Below is a small trained network, with its code and all its weights. Each question gives an input and a target symbol and asks what happens when units are switched off, that is, made to give their printed mean instead of their output.

import numpy as np


def w(rows, s, z=0):
    codes = np.array(rows[::2]) - 128.0
    scale = np.full(codes.shape[1], s)
    scale[-1] = z or s
    return codes * scale


def f(y):
    return y / 2 * (1 + np.tanh(0.7978845608 * (y + 0.044715 * y**3)))


def softmax(a):
    e = np.exp(a - a.max(-1, keepdims=True))
    return e / e.sum(-1, keepdims=True)


def log_softmax(a):
    a = a - a.max(-1, keepdims=True)
    return a - np.log(np.exp(a).sum(-1, keepdims=True))


def net(x, mask):
    ids = ['βγδζηθλμξπστφψω'.index(c) for c in x.split()]
    T = len(ids)
    res = E[ids] + P[:T]
    q, k, v = (res @ M[0].T for M in (Q, K, V))
    z = softmax(np.where(np.tri(T) > 0, q @ k.T / 2**0.5, -1e9)) @ v
    res = res + np.where(mask[0], z, O[0][:, -1]) @ O[0][:, :-1]
    y = f(res @ A[0][:, :-1].T + A[0][:, -1])
    res = res + np.where(mask[1:13], y, B[0][:, -1]) @ B[0][:, :-1]
    return log_softmax(res[-1] @ U[:, :-1].T + U[:, -1])


Q, K, V, O, A, B = {}, {}, {}, {}, {}, {}
E = w([
[188,199,140,90,133,141,104,157,95,60,111],'β',
[93,82,49,180,51,117,135,186,78,150,153],'γ',
[69,133,147,176,87,204,206,56,78,145,140],'δ',
[112,128,142,119,101,180,101,133,74,157,115],'ζ',
[135,141,118,138,132,169,220,142,113,88,150],'η',
[133,141,138,154,146,137,103,63,41,38,119],'θ',
[8,113,115,188,107,224,185,162,54,167,76],'λ',
[122,204,130,186,85,176,158,42,90,128,117],'μ',
[146,153,134,146,121,136,155,49,113,95,195],'ξ',
[155,121,106,101,178,159,135,192,173,193,139],'π',
[119,27,37,182,187,161,200,160,190,185,215],'σ',
[142,133,176,68,205,169,89,114,115,118,111],'τ',
[171,118,98,102,154,155,155,58,105,124,112],'φ',
[159,110,70,116,107,168,171,189,82,124,54],'ψ',
[187,102,87,118,157,128,116,102,135,163,122],'ω',
],0.017)
P = w([
[141,158,34,216,168,250,78,162,148,97,174],'0',
[69,173,174,177,79,87,131,132,221,119,73],'1',
[161,130,60,118,128,228,124,120,81,128,143],'2',
[62,155,175,146,64,57,148,142,192,128,103],'3',
[172,111,66,85,117,220,119,101,64,144,138],'4',
[70,146,173,121,92,45,165,145,177,142,120],'5',
[186,109,80,52,113,211,123,85,57,162,123],'6',
[81,144,177,105,120,25,178,149,152,154,123],'7',
[204,86,89,18,112,205,114,70,41,173,139],'8',
[96,139,180,89,136,5,184,158,129,169,132],'9',
[178,105,68,84,130,212,114,110,67,145,132],'10',
],0.012)
Q[0] = w([
[134,167,134,153,125,185,112,192,97,108,202],'h0',
[97,145,219,97,108,5,156,151,201,112,97],'h0',
],0.014)
K[0] = w([
[113,191,115,177,131,119,117,159,184,1,137],'h0',
[154,113,176,2,117,9,216,132,40,190,140],'h0',
],0.0095)
V[0] = w([
[22,82,87,154,104,143,169,169,133,255,119],'h0',
[71,169,150,166,47,141,191,63,89,122,148],'h0',
],0.0091)
O[0] = w([
[1,169,13,80,177,29,132,128,77,213,143,23],'h0',
[220,114,240,155,188,47,185,168,12,210,132,250],'h0',
],0.0095,0.0022)
A[0] = w([
[191,78,222,173,117,125,160,144,164,144,79,121],'n0',
[48,130,194,212,95,117,164,166,178,90,100,84],'n1',
[136,101,86,90,63,221,90,117,203,74,113,143],'n2',
[88,91,141,71,45,157,103,115,239,76,114,42],'n3',
[72,241,211,160,104,107,2,148,87,98,48,76],'n4',
[158,91,93,133,176,149,78,158,151,131,253,186],'n5',
[218,153,112,175,92,18,108,82,203,141,90,99],'n6',
[99,105,181,196,152,50,144,93,199,115,191,100],'n7',
[207,91,147,156,117,230,109,116,162,81,120,149],'n8',
[128,208,191,106,118,82,181,168,201,155,98,85],'n9',
[107,160,100,197,122,41,187,221,172,42,73,118],'n10',
[187,46,182,179,87,180,92,122,158,98,114,1],'n11',
],0.01,0.0093)
B[0] = w([
[69,115,108,132,158,118,80,92,117,62,147,191],'n0',
[109,147,126,150,177,107,161,127,104,176,130,135],'n1',
[120,130,173,141,173,127,111,141,141,152,185,230],'n2',
[168,163,87,172,148,104,103,103,137,108,38,161],'n3',
[126,111,153,148,108,180,73,128,86,166,147,135],'n4',
[126,143,138,116,107,135,134,104,95,127,107,160],'n5',
[158,190,183,111,107,128,166,144,128,100,117,145],'n6',
[187,154,72,147,107,102,100,7,154,138,131,141],'n7',
[96,83,120,121,76,109,138,139,124,160,92,253],'n8',
[77,146,112,66,104,202,161,147,176,137,120,149],'n9',
[188,52,103,147,163,132,134,210,147,78,117,138],'n10',
[161,204,98,90,144,109,156,183,106,122,161,181],'n11',
],0.016,0.02)
U = w([
[118,131,129,153,123,26,111,145,136,127,154,58],'β',
[149,135,56,140,113,126,124,100,106,133,127,91],'γ',
[161,140,169,155,187,126,167,139,88,150,124,49],'δ',
[179,186,96,106,139,252,146,93,76,114,97,227],'ζ',
[165,92,105,141,84,168,158,115,87,129,1,105],'η',
[94,139,139,106,135,113,115,145,127,94,184,81],'θ',
[76,147,143,124,154,52,140,101,134,149,142,19],'λ',
[143,102,140,169,147,112,101,107,79,100,149,145],'μ',
[75,114,127,115,55,82,142,97,120,88,43,189],'ξ',
[131,164,113,126,173,114,100,101,146,110,205,82],'π',
[84,142,65,87,114,146,107,116,158,129,129,9],'σ',
[181,175,146,143,127,113,147,127,155,138,94,253],'τ',
[121,104,186,101,90,131,122,139,135,176,170,197],'φ',
[144,126,126,110,202,174,144,129,148,114,239,151],'ψ',
[83,94,133,146,124,118,73,94,153,140,97,127],'ω',
],0.01,0.006)

Each question gives the input, a string of symbols that net reads in full, and the target symbol t.
The units are the heads (2 rows each of Q, K, V and O) and the neurons (one row each of A and B). Each row of codes is followed by its name. A weight is (code - 128) times the scale printed after its matrix; where a second scale follows, it is the last column's (O, A, B and U).
mask holds one flag per unit, heads first, then neurons. A switched-off unit (its flag False) gives its mean, the last column of its rows in O or B, instead of its output. The means were averaged over made-up inputs and are rounded, as every weight is.
A unit's drop is (log p(t) with every unit on - log p(t) with that unit switched off) / (log p(t) with every unit on - log p(t) with every unit switched off).
The circuit of an input: a set's keep is (log p(t) with only the set's units on - log p(t) with every unit switched off) / (log p(t) with every unit on - log p(t) with every unit switched off). Starting from the 12 units with the biggest drops (on a tie, the unit counted first), units are removed one at a time, each time the one whose removal leaves the highest keep (on an exact tie, the one counted first), for as long as the keep stays at least 0.8.
circuit, biggest first: the units of the circuit, biggest drop first
k most important neurons: the k neurons with the biggest drops, biggest first
input φ φ ξ, target φ: circuit, biggest first -> (h0 n8 n2)
input ω ω μ φ ζ φ ω φ β ξ, target π: 3 most important neurons -> (n8 n7 n0)
input μ μ θ φ φ φ η, target μ: circuit, biggest first -> (h0 n0)
input φ φ σ η ω μ μ ξ, target π: 2 most important neurons -> (n8 n0)
input ω φ β μ, target ζ: circuit, biggest first -> (n2 n8)
input φ π φ ω τ ζ η γ ω, target φ: circuit, biggest first -> (h0 n2 n8)
input λ δ φ μ η, target λ: circuit, biggest first -> (h0)
input ω φ ω φ ζ, target ω: 3 most important neurons -> (n2 n3 n11)
input ω ξ φ φ η τ η ω μ μ, target ζ: circuit, biggest first -> (n8 n2)
input φ ζ δ λ μ ξ θ, target φ: 2 most important neurons -> (n8 n2)
input ω ω φ λ τ φ γ λ ω, target ω: 4 most important neurons -> (n2 n3 n11 n8)
input η ω δ φ φ ξ σ, target η: 4 most important neurons -> (n2 n5 n11 n0)
input ψ μ ζ φ η, target ψ: circuit, biggest first -> (h0 n8 n2)
input β φ ω φ μ β ω τ δ μ φ, target β: most important neuron -> (n2)
input ω φ τ μ ξ, target ω: 3 most important neurons -> (n2 n3 n11)
input φ θ φ φ φ τ, target ω: circuit, biggest first -> (n11 n6)
input θ φ γ ξ φ δ φ φ φ, target θ: 2 most important neurons -> (n11 n0)
input ω η φ θ β δ τ, target ω: 4 most important neurons -> (n2 n3 n11 n8)
input θ μ μ φ τ ξ ξ φ φ δ ω, target θ: 4 most important neurons -> (n11 n0 n8 n2)
input δ φ ω δ ζ τ ξ φ φ ω ω, target δ: circuit, biggest first -> (h0)
input φ φ μ ω φ η ζ, target φ: circuit, biggest first -> (n2 h0 n8)
input φ ω φ θ φ ζ φ δ δ, target φ: circuit, biggest first -> (h0 n2 n8)
input φ δ φ ζ, target φ: 2 most important neurons -> (n4 n3)
input δ δ β τ φ, target δ: 2 most important neurons -> (n8 n0)
input ξ θ ω ω τ β θ φ θ ζ μ, target ξ: circuit, biggest first -> (n8 h0 n0)
